Moves between objects:
z789 & z848
z789 $ z654
z789 ! z401
z789 ^ z470
z789 % z504
z553 & z926
z553 $ z469
z553 ! z703
z553 ^ z962
z553 % z683
z314 & z217
z314 $ z284
z314 ! z924
z314 ^ z610
z314 % z401
z457 & z900
z457 $ z683
z457 ! z918
z457 ^ z897
z457 % z926
z103 & z958
z103 $ z422
z103 ! z683
z103 ^ z880
z103 % z670
z683 & z112
z683 $ z475
z683 ! z962
z683 ^ z553
z683 % z880
z958 & z840
z958 $ z918
z958 ! z112
z958 ^ z652
z958 % z213
z195 & z358
z195 $ z645
z195 ! z982
z195 ^ z392
z195 % z144
z781 & z670
z781 $ z381
z781 ! z469
z781 ^ z475
z781 % z422
z431 & z517
z431 $ z213
z431 ! z129
z431 ^ z286
z431 % z840
z542 & z915
z542 $ z857
z542 ! z875
z542 ^ z556
z542 % z288
z556 & z379
z556 $ z443
z556 ! z793
z556 ^ z875
z556 % z542
z407 & z683
z407 $ z937
z407 ! z697
z407 ^ z444
z407 % z469
z760 & z317
z760 $ z457
z760 ! z958
z760 ^ z213
z760 % z920
z782 & z284
z782 $ z392
z782 ! z612
z782 ^ z168
z782 % z96
z67 & z504
z67 $ z245
z67 ! z284
z67 ^ z279
z67 % z654
z443 & z288
z443 $ z789
z443 ! z888
z443 ^ z217
z443 % z857
z880 & z652
z880 $ z781
z880 ! z553
z880 ^ z683
z880 % z103
z317 & z195
z317 $ z900
z317 ! z840
z317 ^ z894
z317 % z357
z862 & z67
z862 $ z144
z862 ! z782
z862 ^ z96
z862 % z358
z245 & z924
z245 $ z612
z245 ! z862
z245 ^ z358
z245 % z877
z469 & z880
z469 $ z384
z469 ! z444
z469 ^ z407
z469 % z475
z705 & z381
z705 $ z253
z705 ! z379
z705 ^ z915
z705 % z177
z670 & z213
z670 $ z703
z670 ! z880
z670 ^ z103
z670 % z918
z703 & z897
z703 $ z444
z703 ! z781
z703 ^ z422
z703 % z962
z654 & z154
z654 $ z877
z654 ! z279
z654 ^ z67
z654 % z924
z217 & z542
z217 $ z470
z217 ! z889
z217 ^ z888
z217 % z443
z610 & z888
z610 $ z948
z610 ! z654
z610 ^ z924
z610 % z314
z652 & z431
z652 $ z670
z652 ! z926
z652 ^ z112
z652 % z958
z875 & z838
z875 $ z217
z875 ! z824
z875 ^ z793
z875 % z556
z623 & z444
z623 $ z971
z623 ! z705
z623 ^ z177
z623 % z619
z889 & z875
z889 $ z314
z889 ! z504
z889 ^ z154
z889 % z888
z619 & z407
z619 $ z838
z619 ! z177
z619 ^ z623
z619 % z887
z422 & z918
z422 $ z697
z422 ! z475
z422 ^ z781
z422 % z703
z96 & z279
z96 $ z195
z96 ! z168
z96 ^ z782
z96 % z862
z177 & z697
z177 $ z242
z177 ! z915
z177 ^ z705
z177 % z623
z504 & z824
z504 $ z924
z504 ! z470
z504 ^ z789
z504 % z154
z824 & z242
z824 $ z889
z824 ! z857
z824 ^ z848
z824 % z793
z971 & z887
z971 $ z556
z971 ! z253
z971 ^ z242
z971 % z838
z877 & z610
z877 $ z168
z877 ! z358
z877 ^ z245
z877 % z482
z286 & z569
z286 $ z958
z286 ! z900
z286 ^ z129
z286 % z431
z857 & z615
z857 $ z504
z857 ! z217
z857 ^ z443
z857 % z848
z887 & z469
z887 $ z379
z887 ! z623
z887 ^ z619
z887 % z937
z838 & z937
z838 $ z542
z838 ! z242
z838 ^ z971
z838 % z379
z288 & z705
z288 $ z848
z288 ! z556
z288 ^ z542
z288 % z615
z129 & z708
z129 $ z652
z129 ! z920
z129 ^ z900
z129 % z286
z915 & z465
z915 $ z615
z915 ! z838
z915 ^ z379
z915 % z705
z384 & z781
z384 $ z705
z384 ! z887
z384 ^ z937
z384 % z465
z615 & z177
z615 $ z824
z615 ! z542
z615 ^ z288
z615 % z253
z358 & z654
z358 $ z287
z358 ! z96
z358 ^ z862
z358 % z245
z962 & z457
z962 $ z407
z962 ! z422
z962 ^ z703
z962 % z553
z517 & z782
z517 $ z894
z517 ! z708
z517 ^ z569
z517 % z982
z900 & z645
z900 $ z112
z900 ! z760
z900 ^ z920
z900 % z129
z848 & z253
z848 $ z154
z848 ! z443
z848 ^ z857
z848 % z824
z982 & z96
z982 $ z317
z982 ! z569
z982 ^ z517
z982 % z392
z926 & z129
z926 $ z880
z926 ! z897
z926 ^ z457
z926 % z112
z894 & z392
z894 $ z920
z894 ! z431
z894 ^ z840
z894 % z317
z924 & z889
z924 $ z482
z924 ! z67
z924 ^ z654
z924 % z610
z381 & z703
z381 $ z623
z381 ! z384
z381 ^ z465
z381 % z697
z213 & z894
z213 $ z897
z213 ! z652
z213 ^ z958
z213 % z760
z482 & z314
z482 $ z782
z482 ! z245
z482 ^ z877
z482 % z948
z708 & z612
z708 $ z431
z708 ! z357
z708 ^ z645
z708 % z569
z475 & z103
z475 $ z465
z475 ! z407
z475 ^ z469
z475 % z781
z401 & z443
z401 $ z279
z401 ! z610
z401 ^ z314
z401 % z470
z287 & z877
z287 $ z569
z287 ! z195
z287 ^ z144
z287 % z612
z793 & z971
z793 $ z888
z793 ! z848
z793 ^ z824
z793 % z875
z937 & z475
z937 $ z915
z937 ! z619
z937 ^ z887
z937 % z384
z470 & z857
z470 $ z67
z470 ! z314
z470 ^ z401
z470 % z789
z465 & z422
z465 $ z177
z465 ! z937
z465 ^ z384
z465 % z381
z645 & z287
z645 $ z286
z645 ! z317
z645 ^ z357
z645 % z708
z392 & z862
z392 $ z357
z392 ! z517
z392 ^ z982
z392 % z195
z154 & z793
z154 $ z610
z154 ! z789
z154 ^ z504
z154 % z889
z444 & z553
z444 $ z887
z444 ! z381
z444 ^ z697
z444 % z407
z379 & z384
z379 $ z288
z379 ! z971
z379 ^ z838
z379 % z915
z357 & z144
z357 $ z129
z357 ! z894
z357 ^ z317
z357 % z645
z112 & z286
z112 $ z103
z112 ! z457
z112 ^ z926
z112 % z652
z569 & z168
z569 $ z840
z569 ! z645
z569 ^ z708
z569 % z517
z284 & z470
z284 $ z862
z284 ! z482
z284 ^ z948
z284 % z279
z144 & z245
z144 $ z708
z144 ! z392
z144 ^ z195
z144 % z287
z168 & z948
z168 $ z982
z168 ! z287
z168 ^ z612
z168 % z782
z253 & z623
z253 $ z793
z253 ! z288
z253 ^ z615
z253 % z242
z242 & z619
z242 $ z875
z242 ! z615
z242 ^ z253
z242 % z971
z612 & z482
z612 $ z517
z612 ! z144
z612 ^ z287
z612 % z168
z840 & z982
z840 $ z760
z840 ! z286
z840 ^ z431
z840 % z894
z918 & z760
z918 $ z962
z918 ! z103
z918 ^ z670
z918 % z897
z948 & z401
z948 $ z96
z948 ! z877
z948 ^ z482
z948 % z284
z697 & z962
z697 $ z619
z697 ! z465
z697 ^ z381
z697 % z444
z279 & z789
z279 $ z358
z279 ! z948
z279 ^ z284
z279 % z67
z897 & z920
z897 $ z553
z897 ! z670
z897 ^ z918
z897 % z457
z888 & z556
z888 $ z401
z888 ! z154
z888 ^ z889
z888 % z217
z920 & z357
z920 $ z926
z920 ! z213
z920 ^ z760
z920 % z900

In the rows, zero is written as 452.

The rows follow the links: the fewer symbols apart two objects are, the more alike their rows tend to be.

Each row is also shifted at random along 5 hidden directions that mean nothing.

Name the object of each row.
[ 507,  404,  379,  557,  430,  512,  334,  439,  532,  425,  496,  542,  375,  424,  467,  448,  360,  397,  487,  524,  437,  466,  406,  436,  424,  426,  524,  371,  472,  458,  542,  407,  502,  420,  483,  462,  542,  502,  372,  473,  406]; object z392
[ 106,  483,  393,  498,  501,  558,  357,  376,  461,  406,  481,  511,  415,  431,  333,  453,  394,  477,  473,  503,  376,  463,  402,  408,  514,  530,  473,  456,  483,  459,  520,  425,  417,  416,  541,  379,  457,  385,  449,  481,  463]; object z431
[ 601,  466,  549,  489,  455,  594,  407,  396,  433,  413,  400,  470,  489,  406,  455,  447,  365,  419,  421,  493,  373,  460,  405,  353,  489,  622,  563,  462,  510,  388,  581,  466,  523,  472,  345,  430,  436,  463,  397,  588,  517]; object z897
[ 534,  475,  376,  547,  471,  533,  415,  390,  428,  439,  464,  468,  372,  406,  404,  453,  289,  470,  448,  534,  357,  471,  402,  377,  546,  452,  625,  454,  522,  486,  612,  470,  406,  398,  522,  419,  440,  495,  395,  604,  507]; object z918
[ 676,  521,  681,  218,  474,  325,  508,  404,  365,  425,  380,  398,  617,  546,  419,  460,  636,  510,  435,  400,  446,  433,  477,  436,  490,  498,  342,  559,  456,  420,  366,  466,  422,  502,  288,  374,  343,  348,  519,  433,  497]; object z407
[ 630,  525,  330,  437,  510,  427,  552,  456,  391,  476,  439,  378,  414,  457,  433,  458,  480,  516,  441,  397,  453,  436,  463,  462,  495,  436,  379,  521,  452,  429,  345,  476,  425,  433,  535,  450,  361,  419,  563,  361,  509]; object z937
[ 406,  407,  471,  369,  396,  215,  354,  445,  522,  427,  512,  536,  421,  552,  504,  461,  514,  434,  532,  525,  496,  454,  442,  492,  405,  183,  454,  388,  461,  523,  455,  382,  442,  412,  408,  434,  530,  504,  382,  407,  356]; object z782
[ 581,  514,  470,  390,  517,  481,  553,  423,  348,  483,  449,  368,  513,  445,  267,  455,  494,  566,  412,  391,  414,  451,  504,  479,  553,  525,  396,  547,  418,  538,  416,  513,  240,  454,  597,  379,  356,  323,  540,  493,  491]; object z384
[ 440,  463,  393,  470,  453,  452,  564,  520,  426,  498,  420,  375,  439,  430,  539,  448,  471,  446,  418,  377,  504,  435,  484,  475,  418,  465,  403,  473,  424,  396,  354,  486,  510,  475,  443,  525,  413,  487,  514,  376,  482]; object z615
[ 150,  502,  355,  474,  448,  324,  459,  393,  405,  448,  451,  447,  328,  480,  532,  463,  316,  477,  478,  557,  381,  457,  392,  365,  549,  241,  660,  469,  573,  477,  581,  461,  452,  368,  434,  439,  401,  588,  393,  573,  530]; object z553
[ 120,  439,  475,  477,  462,  539,  347,  403,  490,  410,  478,  523,  459,  436,  365,  449,  427,  441,  468,  497,  409,  464,  422,  432,  464,  530,  463,  426,  458,  464,  521,  421,  432,  445,  481,  402,  498,  399,  414,  489,  423]; object z517
[ 114,  405,  560,  479,  381,  465,  554,  534,  432,  497,  376,  380,  498,  414,  641,  441,  412,  376,  390,  414,  496,  447,  482,  431,  388,  491,  545,  437,  454,  387,  480,  506,  573,  510,  273,  567,  448,  583,  401,  534,  492]; object z875
[ 152,  481,  467,  407,  440,  332,  567,  461,  370,  495,  424,  368,  446,  475,  504,  458,  429,  492,  429,  447,  447,  448,  478,  440,  506,  330,  539,  500,  484,  495,  472,  508,  391,  437,  425,  468,  379,  521,  452,  535,  510]; object z177
[ 464,  477,  439,  423,  483,  467,  343,  392,  493,  387,  463,  529,  444,  483,  417,  457,  489,  445,  497,  487,  428,  451,  398,  423,  449,  490,  387,  447,  473,  399,  434,  389,  516,  439,  430,  396,  469,  393,  465,  369,  435]; object z894
[ 894,  410,  325,  532,  445,  411,  324,  405,  510,  441,  571,  551,  334,  455,  324,  459,  346,  480,  518,  567,  411,  479,  427,  479,  501,  263,  560,  378,  468,  619,  588,  410,  285,  359,  659,  393,  545,  465,  360,  535,  366]; object z708
[ 467,  449,  688,  372,  405,  462,  558,  491,  392,  468,  333,  363,  596,  447,  596,  444,  502,  401,  376,  389,  474,  440,  483,  405,  413,  591,  476,  497,  459,  346,  443,  509,  574,  546,  185,  513,  394,  500,  441,  524,  525]; object z705
[ 406,  408,  482,  391,  443,  378,  448,  480,  475,  474,  513,  463,  498,  485,  338,  453,  555,  490,  471,  418,  507,  456,  516,  559,  423,  382,  344,  432,  369,  569,  382,  442,  297,  459,  564,  424,  495,  369,  469,  401,  352]; object z654
[ 735,  446,  416,  455,  436,  415,  321,  429,  541,  386,  457,  550,  401,  490,  563,  456,  468,  380,  514,  509,  465,  445,  380,  413,  385,  412,  420,  398,  492,  344,  432,  365,  649,  438,  333,  462,  511,  492,  424,  336,  423]; object z645
[ 112,  444,  278,  481,  467,  378,  377,  450,  519,  441,  532,  519,  345,  484,  422,  458,  463,  464,  521,  483,  479,  451,  432,  502,  431,  298,  386,  405,  439,  491,  396,  391,  433,  393,  586,  438,  505,  440,  470,  320,  379]; object z96
[ 811,  343,  589,  543,  380,  632,  361,  503,  551,  431,  428,  520,  518,  383,  543,  432,  417,  314,  427,  454,  484,  462,  444,  441,  326,  646,  478,  354,  417,  371,  522,  430,  616,  526,  302,  527,  576,  495,  351,  496,  397]; object z862
[ 312,  398,  541,  435,  418,  458,  501,  515,  458,  488,  448,  422,  523,  438,  452,  444,  505,  432,  423,  395,  508,  450,  512,  515,  396,  488,  406,  434,  383,  485,  413,  476,  411,  500,  441,  491,  483,  439,  445,  454,  407]; object z504
[ 342,  406,  338,  554,  413,  437,  523,  539,  473,  513,  468,  414,  374,  413,  558,  446,  386,  415,  439,  431,  510,  450,  478,  494,  401,  357,  500,  404,  429,  468,  439,  476,  478,  443,  499,  551,  487,  561,  435,  439,  436]; object z217
[ 559,  429,  427,  403,  446,  366,  352,  447,  530,  417,  501,  532,  439,  511,  435,  457,  545,  439,  515,  471,  495,  450,  441,  500,  395,  364,  334,  410,  422,  456,  375,  378,  474,  438,  466,  426,  515,  407,  461,  312,  364]; object z168
[ 213,  470,  430,  401,  459,  350,  338,  387,  491,  395,  484,  536,  412,  517,  442,  461,  475,  457,  519,  525,  426,  453,  399,  428,  465,  337,  446,  435,  497,  453,  469,  386,  474,  407,  432,  392,  474,  443,  429,  409,  424]; object z357
[ 711,  409,  492,  455,  410,  431,  540,  533,  446,  503,  433,  394,  485,  437,  525,  445,  477,  427,  416,  394,  517,  447,  509,  500,  393,  442,  437,  438,  403,  457,  405,  489,  460,  491,  418,  526,  460,  496,  452,  447,  435]; object z793

From each start, follow one symbol. Which object do you reach?
Answers are names.
[ 725,  446,  436,  501,  439,  510,  562,  524,  426,  498,  402,  373,  458,  404,  557,  444,  434,  421,  399,  385,  490,  441,  479,  454,  412,  524,  449,  463,  431,  384,  400,  497,  534,  490,  406,  539,  424,  506,  483,  432,  495]
^: z242
[ 316,  546,  511,  345,  514,  504,  563,  462,  386,  439,  342,  360,  554,  468,  509,  452,  603,  465,  404,  321,  478,  416,  459,  422,  433,  670,  250,  559,  434,  262,  248,  469,  606,  529,  310,  463,  326,  357,  614,  276,  547]
&: z469
[ 406,  544,  221,  433,  527,  333,  381,  368,  461,  405,  508,  506,  305,  521,  405,  472,  455,  520,  538,  513,  411,  444,  380,  430,  522,  272,  401,  479,  514,  446,  394,  384,  447,  353,  576,  374,  411,  421,  522,  306,  466]
&: z840
[ 568,  435,  379,  469,  463,  479,  512,  534,  479,  486,  459,  417,  457,  434,  474,  447,  536,  440,  440,  356,  537,  435,  494,  532,  369,  497,  288,  443,  370,  410,  287,  448,  492,  485,  507,  511,  464,  414,  539,  279,  413]
!: z504
[ 302,  515,  652,  253,  474,  322,  511,  377,  336,  445,  414,  395,  582,  528,  330,  463,  551,  551,  434,  445,  402,  452,  486,  435,  562,  432,  452,  560,  473,  531,  469,  495,  276,  464,  399,  342,  342,  360,  476,  563,  499]
%: z475
[ 312,  498,  651,  295,  463,  391,  385,  358,  419,  382,  406,  486,  563,  523,  419,  458,  540,  465,  465,  486,  398,  450,  418,  385,  494,  507,  435,  503,  500,  412,  479,  426,  474,  472,  284,  358,  407,  383,  440,  491,  482]
&: z431
[ 377,  478,  393,  422,  499,  431,  345,  373,  472,  408,  521,  527,  420,  486,  280,  461,  470,  513,  508,  505,  405,  461,  426,  463,  512,  403,  408,  455,  457,  531,  467,  405,  328,  399,  593,  343,  468,  348,  464,  427,  407]
!: z840
[ 664,  459,  559,  497,  451,  654,  358,  416,  493,  377,  366,  505,  506,  405,  555,  441,  418,  349,  430,  467,  409,  448,  373,  335,  404,  730,  464,  438,  501,  244,  499,  420,  721,  513,  226,  471,  465,  459,  420,  454,  513]
^: z213
[ 367,  385,  562,  442,  411,  498,  434,  504,  499,  457,  446,  467,  534,  437,  469,  443,  518,  399,  435,  410,  509,  451,  487,  499,  364,  543,  382,  411,  386,  438,  415,  444,  486,  511,  390,  487,  514,  430,  432,  424,  391]
&: z504
[ 691,  489,  390,  480,  442,  390,  461,  426,  431,  440,  415,  445,  368,  464,  597,  456,  359,  427,  462,  511,  418,  448,  393,  365,  482,  355,  584,  460,  547,  383,  514,  451,  576,  415,  348,  480,  415,  579,  417,  493,  529]
&: z897
[ 554,  357,  539,  525,  391,  566,  420,  520,  520,  463,  448,  479,  500,  396,  509,  434,  432,  361,  427,  434,  499,  460,  474,  479,  352,  561,  464,  374,  398,  433,  485,  452,  521,  507,  389,  522,  548,  487,  383,  483,  394]
$: z358
[ 176,  532,  434,  405,  536,  501,  419,  352,  395,  414,  463,  461,  465,  464,  264,  461,  460,  544,  460,  471,  362,  456,  426,  416,  568,  529,  420,  525,  479,  485,  472,  452,  328,  422,  560,  331,  380,  319,  510,  475,  495]
&: z900
[ 589,  461,  581,  330,  434,  260,  390,  347,  401,  428,  494,  491,  476,  534,  326,  466,  430,  530,  491,  571,  370,  475,  446,  426,  576,  243,  611,  471,  518,  635,  626,  454,  223,  390,  466,  326,  439,  449,  349,  668,  438]
%: z112
[ 319,  379,  458,  472,  390,  366,  465,  511,  485,  493,  490,  456,  435,  456,  495,  449,  439,  427,  460,  460,  505,  460,  491,  514,  404,  311,  498,  392,  420,  539,  477,  457,  396,  445,  476,  500,  518,  523,  390,  488,  382]
!: z924
[ 448,  457,  307,  521,  437,  396,  563,  523,  433,  511,  444,  381,  360,  432,  579,  452,  398,  442,  436,  423,  497,  441,  467,  469,  433,  334,  494,  451,  459,  433,  404,  484,  500,  432,  480,  544,  426,  566,  478,  411,  486]
$: z793
[  52,  503,  192,  585,  502,  523,  585,  496,  400,  513,  453,  359,  318,  384,  480,  452,  345,  491,  420,  403,  447,  442,  454,  452,  495,  436,  476,  487,  460,  429,  399,  503,  449,  412,  617,  513,  381,  503,  537,  404,  528]
&: z384
[ 411,  366,  642,  437,  397,  525,  417,  494,  497,  452,  440,  477,  571,  429,  446,  439,  503,  390,  424,  424,  492,  460,  492,  489,  369,  578,  421,  401,  388,  461,  471,  453,  460,  523,  365,  475,  530,  422,  392,  497,  384]
^: z948
[ 414,  537,  268,  478,  487,  381,  479,  425,  426,  438,  426,  435,  321,  474,  580,  462,  394,  460,  477,  482,  426,  435,  383,  377,  490,  343,  492,  488,  541,  346,  418,  434,  592,  396,  419,  474,  379,  539,  503,  368,  544]
&: z918
[ 708,  525,  476,  306,  481,  318,  362,  392,  487,  360,  410,  516,  464,  562,  562,  464,  601,  427,  521,  467,  464,  423,  376,  395,  413,  424,  302,  484,  504,  278,  317,  356,  678,  456,  250,  410,  417,  417,  516,  235,  471]
&: z894
